Below is a small trained network, with its code and all its weights. Each question gives an input and a class and asks what happens when units are switched off, that is, made to give their printed mean instead of their output.

import numpy as np


def w(rows, s, z=0):
    codes = np.array(rows[::2]) - 128.0
    scale = np.full(codes.shape[1], s)
    scale[-1] = z or s
    return codes * scale


def f(y):
    return np.maximum(y, 0)


def log_softmax(a):
    a = a - a.max(-1, keepdims=True)
    return a - np.log(np.exp(a).sum(-1, keepdims=True))


def net(x, mask):
    res = np.array(x, float).reshape(1, 4) / 4 @ E
    y = f(res @ A[0][:, :-1].T + A[0][:, -1])
    res = res + np.where(mask, y, B[0][:, -1]) @ B[0][:, :-1]
    return log_softmax(res[-1] @ U[:, :-1].T + U[:, -1])


A, B = {}, {}
E = w([
[131,127,8,123],'x0',
[204,127,120,30],'x1',
[128,130,129,129],'x2',
[36,214,141,49],'x3',
],0.015)
A[0] = w([
[100,118,95,199,34],'N0',
[178,147,170,43,7],'N1',
[110,104,168,143,95],'N2',
[81,164,102,61,137],'N3',
[177,63,163,208,62],'N4',
[164,114,140,169,99],'N5',
[176,99,96,173,114],'N6',
[214,132,254,127,34],'N7',
[84,191,107,47,12],'N8',
[206,94,90,153,119],'N9',
[198,60,81,111,134],'N10',
[40,106,91,239,120],'N11',
[47,142,162,136,138],'N12',
[63,168,89,62,112],'N13',
[81,127,195,124,141],'N14',
[43,162,221,144,145],'N15',
[170,94,64,71,119],'N16',
[162,128,140,168,102],'N17',
[157,89,131,180,144],'N18',
[192,112,137,188,168],'N19',
[163,110,244,112,164],'N20',
[97,173,102,86,143],'N21',
[172,97,110,114,124],'N22',
[122,66,131,131,138],'N23',
[168,121,124,152,94],'N24',
],0.013,0.014)
B[0] = w([
[228,128,94,84,158],'N0',
[66,79,94,250,163],'N1',
[130,143,133,108,148],'N2',
[106,97,98,139,220],'N3',
[62,110,126,151,207],'N4',
[88,121,129,125,166],'N5',
[141,147,139,123,198],'N6',
[189,107,69,133,187],'N7',
[241,100,79,115,190],'N8',
[125,153,172,107,218],'N9',
[137,161,168,89,229],'N10',
[142,64,80,168,240],'N11',
[97,186,190,89,212],'N12',
[122,84,106,159,222],'N13',
[113,152,171,121,198],'N14',
[109,154,164,63,249],'N15',
[149,164,144,105,203],'N16',
[95,127,128,142,158],'N17',
[139,95,94,139,201],'N18',
[160,101,101,123,223],'N19',
[119,49,64,194,227],'N20',
[100,119,101,159,204],'N21',
[146,160,161,129,178],'N22',
[137,115,110,135,165],'N23',
[94,142,136,103,157],'N24',
],0.014,0.016)
U = w([
[31,73,65,211,247],'0',
[244,83,53,155,180],'1',
[122,238,224,101,53],'2',
],0.011,0.0014)

Each question gives the input, the list of numbers given to net, and the class t.
The units are the neurons (one row each of A and B). Each row of codes is followed by its name. A weight is (code - 128) times the scale printed after its matrix; where a second scale follows, it is the last column's (A, B and U).
mask holds one flag per neuron, in row order. A switched-off neuron (its flag False) gives its mean, the last column of its row in B, instead of its output. The means were averaged over made-up inputs and are rounded, as every weight is.
A unit's drop is (log p(t) with every unit on - log p(t) with that unit switched off) / (log p(t) with every unit on - log p(t) with every unit switched off).
The circuit of an input: a set's keep is (log p(t) with only the set's units on - log p(t) with every unit switched off) / (log p(t) with every unit on - log p(t) with every unit switched off). Starting from the 12 units with the biggest drops (on a tie, the unit counted first), units are removed one at a time, each time the one whose removal leaves the highest keep (on an exact tie, the one counted first), for as long as the keep stays at least 0.8.
units of the circuit, in order: the units of the circuit, biggest drop first
k most important neurons: the k neurons with the biggest drops, biggest first
drop when u is switched off: that unit's drop, to one decimal
input [5,-8,-6,-8], class 1: units of the circuit, in order : N0
input [0,2,3,1], class 0: 3 most important neurons : N8, N7, N0
input [-8,2,5,6], class 0: 2 most important neurons : N20, N1
input [-6,-4,2,1], class 2: 2 most important neurons : N15, N12
input [-4,0,-3,-3], class 0: 3 most important neurons : N8, N4, N0
input [-4,-1,-5,-5], class 0: 2 most important neurons : N4, N8
input [-5,0,1,7], class 2: 2 most important neurons : N15, N12
input [-1,-2,4,-8], class 0: 3 most important neurons : N4, N8, N5
input [0,-7,0,8], class 2: 2 most important neurons : N12, N15
input [-6,8,-6,2], class 0: 2 most important neurons : N1, N20
input [1,-6,6,0], class 1: 4 most important neurons : N0, N4, N11, N1
input [-4,-4,-2,-8], class 0: 4 most important neurons : N4, N8, N5, N17
input [3,-8,4,-7], class 1: 2 most important neurons : N0, N19
input [-3,6,7,5], class 0: units of the circuit, in order : N1
input [-4,6,-6,2], class 0: drop when N1 is switched off : 1.0
input [3,2,6,-4], class 2: drop when N15 is switched off : 0.0
input [-8,-1,4,-4], class 0: drop when N20 is switched off : 0.4
input [6,-8,-5,-8], class 1: drop when N0 is switched off : 3.8
